Below are the code and all the weights of a small trained network. Each question names an input and a target symbol and asks about switching units off, where a switched-off unit gives its printed mean instead of its output.

import numpy as np


def w(rows, s, z=0):
    codes = np.array(rows[::2]) - 128.0
    scale = np.full(codes.shape[1], s)
    scale[-1] = z or s
    return codes * scale


def f(y):
    return np.maximum(y, 0)


def softmax(a):
    e = np.exp(a - a.max(-1, keepdims=True))
    return e / e.sum(-1, keepdims=True)


def log_softmax(a):
    a = a - a.max(-1, keepdims=True)
    return a - np.log(np.exp(a).sum(-1, keepdims=True))


def net(x, mask):
    ids = ['αγδεζηθμπστω'.index(c) for c in x.split()]
    T = len(ids)
    res = E[ids] + P[:T]
    u = 0
    for l in range(3):
        r = res
        for j in range(2):
            rows = slice(3 * j, 3 * j + 3)
            q, k, v = (r @ M[l][rows].T for M in (Q, K, V))
            z = softmax(np.where(np.tri(T) > 0, q @ k.T / 3**0.5, -1e9)) @ v
            o = O[l][rows]
            res = res + np.where(mask[u + j], z, o[:, -1]) @ o[:, :-1]
        u += 2
        y = f(res @ A[l][:, :-1].T + A[l][:, -1])
        res = res + np.where(mask[u : u + 8], y, B[l][:, -1]) @ B[l][:, :-1]
        u += 8
    return log_softmax(res[-1] @ U[:, :-1].T + U[:, -1])


Q, K, V, O, A, B = {}, {}, {}, {}, {}, {}
E = w([
[165,61,149,81,116,139],'α',
[221,163,103,72,94,148],'γ',
[138,240,47,98,148,169],'δ',
[76,114,83,216,25,48],'ε',
[74,255,95,165,173,66],'ζ',
[143,164,106,170,121,92],'η',
[69,116,100,89,88,84],'θ',
[168,149,84,106,98,133],'μ',
[164,77,202,230,163,166],'π',
[122,133,85,117,75,91],'σ',
[172,132,189,102,188,187],'τ',
[151,91,196,59,142,153],'ω',
],0.015)
P = w([
[99,101,236,31,176,129],'0',
[213,20,84,36,99,60],'1',
[216,125,255,133,40,155],'2',
[86,49,88,9,86,149],'3',
[222,59,86,99,196,73],'4',
[131,216,200,188,43,146],'5',
[69,75,54,56,103,156],'6',
[232,120,36,131,185,71],'7',
[106,230,199,213,76,169],'8',
[45,89,27,89,113,158],'9',
[248,150,41,129,191,80],'10',
[87,249,169,233,70,191],'11',
[51,106,39,113,145,169],'12',
[242,173,82,86,198,83],'13',
],0.0069)
Q[0] = w([
[187,181,52,20,141,117],'L0H0',
[137,98,110,254,97,108],'L0H0',
[40,203,96,53,115,192],'L0H0',
[137,172,69,187,127,167],'L0H1',
[141,109,116,158,91,172],'L0H1',
[166,138,181,201,153,181],'L0H1',
],0.0074)
K[0] = w([
[169,217,55,91,47,93],'L0H0',
[147,73,146,199,111,93],'L0H0',
[88,254,95,85,139,145],'L0H0',
[88,171,181,149,109,106],'L0H1',
[144,141,140,73,116,135],'L0H1',
[124,169,161,76,133,74],'L0H1',
],0.0078)
V[0] = w([
[135,84,146,233,30,143],'L0H0',
[136,66,68,94,101,115],'L0H0',
[144,253,90,73,156,102],'L0H0',
[135,57,133,209,127,102],'L0H1',
[139,73,164,188,215,119],'L0H1',
[139,109,106,205,191,101],'L0H1',
],0.0054)
O[0] = w([
[159,167,174,159,119,59,51],'L0H0',
[81,165,147,89,160,151,146],'L0H0',
[213,167,254,70,160,120,254],'L0H0',
[77,153,111,130,183,143,74],'L0H1',
[160,174,211,160,225,156,49],'L0H1',
[94,155,155,181,153,223,64],'L0H1',
],0.0052,0.0032)
A[0] = w([
[193,172,94,146,138,49,73],'L0N0',
[135,3,157,175,75,142,127],'L0N1',
[166,107,89,200,126,18,110],'L0N2',
[118,94,232,198,200,157,131],'L0N3',
[53,74,141,242,137,132,126],'L0N4',
[174,68,73,99,107,136,155],'L0N5',
[154,114,104,168,162,91,3],'L0N6',
[70,150,138,193,120,182,62],'L0N7',
],0.0065,0.0031)
B[0] = w([
[11,36,167,155,208,169,205],'L0N0',
[142,254,90,172,151,182,220],'L0N1',
[199,77,80,131,128,109,222],'L0N2',
[137,51,92,90,25,110,189],'L0N3',
[100,178,80,55,68,162,205],'L0N4',
[141,76,213,132,111,82,254],'L0N5',
[130,89,146,196,101,123,138],'L0N6',
[71,138,39,93,173,127,151],'L0N7',
],0.007,0.0032)
Q[1] = w([
[95,192,159,136,165,162],'L1H0',
[116,54,76,103,182,112],'L1H0',
[133,63,64,83,100,122],'L1H0',
[108,118,196,184,45,195],'L1H1',
[76,185,155,175,61,254],'L1H1',
[173,140,138,139,29,176],'L1H1',
],0.0074)
K[1] = w([
[132,172,156,141,172,197],'L1H0',
[2,74,43,134,80,112],'L1H0',
[95,86,66,137,121,94],'L1H0',
[136,62,184,89,74,81],'L1H1',
[149,79,231,90,88,46],'L1H1',
[88,72,154,137,87,97],'L1H1',
],0.0091)
V[1] = w([
[190,165,80,127,132,152],'L1H0',
[192,216,196,76,200,110],'L1H0',
[133,142,220,154,200,177],'L1H0',
[167,254,120,80,192,108],'L1H1',
[171,172,101,208,66,146],'L1H1',
[136,225,86,81,194,93],'L1H1',
],0.0055)
O[1] = w([
[64,150,122,155,125,39,133],'L1H0',
[105,141,101,254,179,143,87],'L1H0',
[139,135,74,191,196,175,1],'L1H0',
[132,42,58,40,192,129,147],'L1H1',
[184,171,105,192,161,97,93],'L1H1',
[122,73,97,75,178,99,153],'L1H1',
],0.0062,0.0045)
A[1] = w([
[189,145,146,61,121,95,229],'L1N0',
[127,122,121,122,244,143,62],'L1N1',
[163,207,88,59,128,239,186],'L1N2',
[207,166,161,196,69,168,154],'L1N3',
[55,57,225,116,88,166,129],'L1N4',
[254,122,233,160,101,141,255],'L1N5',
[175,127,80,99,240,94,155],'L1N6',
[93,117,46,170,53,53,63],'L1N7',
],0.007,0.0034)
B[1] = w([
[148,78,47,212,151,30,254],'L1N0',
[126,110,149,104,3,54,153],'L1N1',
[217,72,114,134,128,96,201],'L1N2',
[98,137,62,167,225,89,176],'L1N3',
[176,134,92,183,76,249,188],'L1N4',
[32,61,160,236,123,129,209],'L1N5',
[82,105,20,83,132,102,191],'L1N6',
[171,110,230,119,184,90,187],'L1N7',
],0.0071,0.0078)
Q[2] = w([
[80,99,175,172,166,216],'L2H0',
[96,93,254,132,89,144],'L2H0',
[122,74,21,84,237,106],'L2H0',
[122,116,188,98,117,248],'L2H1',
[113,226,69,161,221,96],'L2H1',
[85,76,89,62,233,137],'L2H1',
],0.0071)
K[2] = w([
[65,84,170,72,136,210],'L2H0',
[124,105,254,126,174,122],'L2H0',
[86,225,69,106,182,164],'L2H0',
[164,120,158,155,107,84],'L2H1',
[106,197,116,128,224,90],'L2H1',
[129,144,36,49,107,69],'L2H1',
],0.0069)
V[2] = w([
[116,168,144,131,160,120],'L2H0',
[1,148,197,92,146,165],'L2H0',
[251,116,115,174,143,153],'L2H0',
[135,82,66,125,104,119],'L2H1',
[86,126,189,136,198,121],'L2H1',
[142,176,141,101,124,118],'L2H1',
],0.0075)
O[2] = w([
[118,76,163,106,165,139,82],'L2H0',
[49,108,86,137,137,56,2],'L2H0',
[255,145,130,146,158,174,146],'L2H0',
[126,239,112,128,134,117,223],'L2H1',
[152,95,138,90,50,92,68],'L2H1',
[154,119,70,88,119,89,87],'L2H1',
],0.0068,0.011)
A[2] = w([
[114,162,147,182,98,52,23],'L2N0',
[140,67,105,63,188,98,138],'L2N1',
[6,196,101,89,75,178,86],'L2N2',
[109,180,58,109,167,55,168],'L2N3',
[166,163,109,134,185,254,128],'L2N4',
[125,42,50,93,104,167,162],'L2N5',
[143,185,148,76,85,137,253],'L2N6',
[46,125,184,173,124,134,143],'L2N7',
],0.0079,0.0047)
B[2] = w([
[133,80,203,63,156,255,165],'L2N0',
[112,171,147,152,218,217,214],'L2N1',
[168,95,89,51,73,194,162],'L2N2',
[97,134,223,124,141,109,253],'L2N3',
[53,119,171,65,55,104,236],'L2N4',
[85,72,87,73,118,170,209],'L2N5',
[81,155,68,166,175,124,234],'L2N6',
[192,150,78,169,162,33,161],'L2N7',
],0.0078,0.0066)
U = w([
[122,184,147,254,200,81,254],'α',
[77,232,115,200,95,223,158],'γ',
[144,75,174,96,123,215,90],'δ',
[29,80,104,148,178,127,118],'ε',
[150,114,30,121,91,24,109],'ζ',
[147,85,199,104,150,236,69],'η',
[172,107,57,128,126,114,110],'θ',
[224,65,178,84,156,69,141],'μ',
[124,100,17,107,90,165,118],'π',
[152,122,166,81,91,78,108],'σ',
[210,110,85,98,250,254,117],'τ',
[133,84,141,125,142,200,67],'ω',
],0.0068,0.0046)

Each question gives the input, a string of symbols that net reads in full, and the target symbol t.
The units are the heads (3 rows each of Q, K, V and O) and the neurons (one row each of A and B). Each row of codes is followed by its name. A weight is (code - 128) times the scale printed after its matrix; where a second scale follows, it is the last column's (O, A, B and U).
mask holds one flag per unit, layer by layer, with each layer's heads first. A switched-off unit (its flag False) gives its mean, the last column of its rows in O or B, instead of its output. The means were averaged over made-up inputs and are rounded, as every weight is.
A unit's drop is (log p(t) with every unit on - log p(t) with that unit switched off) / (log p(t) with every unit on - log p(t) with every unit switched off).
The circuit of an input: a set's keep is (log p(t) with only the set's units on - log p(t) with every unit switched off) / (log p(t) with every unit on - log p(t) with every unit switched off). Starting from the 12 units with the biggest drops (on a tie, the unit counted first), units are removed one at a time, each time the one whose removal leaves the highest keep (on an exact tie, the one counted first), for as long as the keep stays at least 0.8.
units of the circuit, in order: the units of the circuit, biggest drop first
top k neurons: the k neurons with the biggest drops, biggest first
k most important neurons of layer l: the k neurons of layer l with the biggest drops, biggest first
heads that matter: for each layer, one digit per head in row order, 1 if its drop is at least 0.15 and else 0, layers parted by /
input ω θ π θ θ ε ω μ, target μ: units of the circuit, in order => L1H0, L0H0, L0N2, L0N4
input τ τ θ π π θ, target γ: units of the circuit, in order => L1H1, L1N4
input σ ζ γ δ π ω μ θ, target α: 2 most important neurons of layer 0 => L0N1, L0N4
input δ μ δ, target α: units of the circuit, in order => L2N5, L1H0
input τ η δ θ ω, target τ: units of the circuit, in order => L1H1, L2N1
input π δ α η θ τ π θ δ ω π θ θ ζ, target ε: units of the circuit, in order => L1N6, L1H1, L0N0, L2H0
input α ζ η δ η, target τ: units of the circuit, in order => L2N1, L1H1
input θ α θ γ μ δ, target α: units of the circuit, in order => L0H0, L1N3, L1H1, L1N2
input ζ δ θ θ ζ σ θ π ω δ θ, target τ: 2 most important neurons of layer 0 => L0N0, L0N3
input θ θ α α δ θ, target γ: top 2 neurons => L1N4, L1N0
input ω μ θ ω θ τ η δ τ μ μ ω, target γ: units of the circuit, in order => L1N4, L1H1
input π ζ τ, target α: units of the circuit, in order => L1N5, L1H1, L2N7
input μ ω π ε, target σ: units of the circuit, in order => L1H0, L1N7
input ω θ ε ζ τ, target ε: units of the circuit, in order => L2H0, L1H1, L1N6
input τ δ μ δ ε, target μ: units of the circuit, in order => L1N7, L0N2, L1H0
input δ δ ω θ θ θ π γ, target α: heads that matter => 10 / 01 / 00
input ω τ δ θ π γ τ μ ε μ μ ε ζ τ, target ε: 2 most important neurons of layer 1 => L1N6, L1N0
input δ θ τ π δ θ θ θ, target τ: units of the circuit, in order => L2N1, L1H1
input θ δ μ ε ω α, target α: units of the circuit, in order => L1N5, L2N7, L1H1
input θ θ σ, target α: top 2 neurons => L1N5, L2N7
input θ δ δ τ ω τ ε θ, target μ: top neuron => L0N1
input θ ε π ζ γ μ γ ω θ θ σ, target ε: 2 most important neurons of layer 0 => L0N0, L0N3
input η ζ π θ δ σ, target α: most important neuron of layer 0 => L0N3
input η μ δ θ γ ω ε ε ζ θ τ θ η θ, target ε: top neuron => L2N1
input θ θ τ, target α: top 3 neurons => L1N5, L1N3, L2N7
input τ θ α θ τ π δ ω α, target γ: heads that matter => 10 / 00 / 00
input θ π ω η, target α: most important neuron of layer 1 => L1N4
